Below is a small trained network, with its code and all its weights. Each question gives an input and a class and asks what happens when units are switched off, that is, made to give their printed mean instead of their output.

import numpy as np


def w(rows, s, z=0):
    codes = np.array(rows[::2]) - 128.0
    scale = np.full(codes.shape[1], s)
    scale[-1] = z or s
    return codes * scale


def f(y):
    return np.maximum(y, 0)


def log_softmax(a):
    a = a - a.max(-1, keepdims=True)
    return a - np.log(np.exp(a).sum(-1, keepdims=True))


def net(x, mask):
    res = np.array(x, float).reshape(1, 6) / 4 @ E
    y = f(res @ A[0][:, :-1].T + A[0][:, -1])
    res = res + np.where(mask, y, B[0][:, -1]) @ B[0][:, :-1]
    return log_softmax(res[-1] @ U[:, :-1].T + U[:, -1])


A, B = {}, {}
E = w([
[49,167,214,175,16,159,203,191,198,185],'x0',
[129,78,90,37,110,170,118,138,204,112],'x1',
[106,77,121,101,120,141,179,151,196,110],'x2',
[146,138,180,115,254,132,107,224,138,187],'x3',
[102,201,154,50,60,232,67,116,130,94],'x4',
[45,144,185,71,148,103,131,21,101,59],'x5',
],0.0075)
A[0] = w([
[80,161,145,87,85,173,136,102,158,80,228],'n1',
[110,80,125,23,171,179,104,137,179,104,216],'n2',
[104,144,117,113,120,115,120,80,68,90,136],'n3',
[167,107,103,172,119,132,151,254,181,203,195],'n4',
[206,118,96,126,188,90,69,101,70,87,166],'n5',
[89,171,173,172,129,82,125,127,105,167,184],'n6',
[128,72,113,138,113,87,184,138,180,188,145],'n7',
[141,182,112,156,41,179,86,110,104,144,253],'n8',
],0.0092,0.0031)
B[0] = w([
[109,106,179,45,34,73,108,146,54,68,211],'n1',
[162,177,151,15,144,126,89,216,60,115,206],'n2',
[197,43,105,115,114,110,197,122,112,103,197],'n3',
[186,69,119,160,83,240,200,220,98,190,247],'n4',
[181,53,30,162,255,131,161,90,135,105,247],'n5',
[106,212,157,113,139,127,131,171,81,115,192],'n6',
[143,124,113,194,132,136,175,142,103,139,190],'n7',
[154,69,194,66,4,183,128,195,98,138,215],'n8',
],0.0078,0.011)
U = w([
[113,78,69,211,178,62,175,27,171,83,37],'0',
[195,55,87,111,157,154,151,136,82,119,182],'1',
[52,233,195,132,152,73,116,141,70,125,214],'2',
[145,195,112,75,228,149,35,164,130,137,161],'3',
[115,134,153,204,91,192,179,187,147,223,196],'4',
[100,139,121,139,128,150,70,81,209,184,13],'5',
[85,118,160,50,2,131,110,142,130,83,113],'6',
[81,155,112,136,127,147,74,90,228,167,4],'7',
],0.0079,0.0029)

Each question gives the input, the list of numbers given to net, and the class t.
The units are the neurons (one row each of A and B). Each row of codes is followed by its name. A weight is (code - 128) times the scale printed after its matrix; where a second scale follows, it is the last column's (A, B and U).
mask holds one flag per neuron, in row order. A switched-off neuron (its flag False) gives its mean, the last column of its row in B, instead of its output. The means were averaged over made-up inputs and are rounded, as every weight is.
A unit's drop is (log p(t) with every unit on - log p(t) with that unit switched off) / (log p(t) with every unit on - log p(t) with every unit switched off).
The circuit of an input: a set's keep is (log p(t) with only the set's units on - log p(t) with every unit switched off) / (log p(t) with every unit on - log p(t) with every unit switched off). Starting from all 8 units, units are removed one at a time, each time the one whose removal leaves the highest keep (on an exact tie, the one counted first), for as long as the keep stays at least 0.8.
units of the circuit, in order: the units of the circuit, biggest drop first
unit that matters most: the unit with the biggest drop
top k neurons: the k neurons with the biggest drops, biggest first
drop when u is switched off: that unit's drop, to one decimal
input [1,1,8,1,-3,-1], class 4: units of the circuit, in order => (n5, n4)
input [-8,-6,4,0,1,4], class 0: units of the circuit, in order => (n4, n8, n5)
input [2,-6,-8,6,-6,2], class 2: units of the circuit, in order => (n6)
input [2,-4,4,-5,7,-8], class 6: top 2 neurons => (n8, n1)
input [-4,1,1,-4,-3,-1], class 0: units of the circuit, in order => (n4, n8, n2)
input [7,4,-4,-3,-7,5], class 2: units of the circuit, in order => (n4, n8, n6)
input [7,-6,5,-4,-5,4], class 2: units of the circuit, in order => (n4, n6)
input [3,0,-8,0,-3,4], class 2: units of the circuit, in order => (n4, n6)
input [-1,-4,4,-4,-4,-4], class 4: units of the circuit, in order => (n5, n3, n1)
input [-8,-6,6,0,3,1], class 0: top 4 neurons => (n4, n8, n5, n1)
input [1,3,6,8,-2,0], class 4: units of the circuit, in order => (n4, n5)
input [1,-6,-1,-4,-8,3], class 0: units of the circuit, in order => (n4, n8)
input [-3,8,4,0,2,-1], class 6: top 2 neurons => (n5, n1)
input [2,7,1,-1,-5,-1], class 4: unit that matters most => n5
input [2,-2,6,8,5,2], class 3: top 2 neurons => (n8, n2)
input [-5,5,7,7,5,8], class 3: top 2 neurons => (n2, n8)
input [-4,8,2,7,6,8], class 3: top 3 neurons => (n2, n8, n4)
input [-8,-6,7,-2,0,4], class 0: drop when n8 is switched off => 0.2
input [-3,-4,7,-4,-4,-1], class 0: drop when n1 is switched off => 0.0
input [-4,6,5,1,-2,0], class 3: drop when n4 is switched off => 0.2
input [0,0,-7,4,-3,-6], class 4: unit that matters most => n4
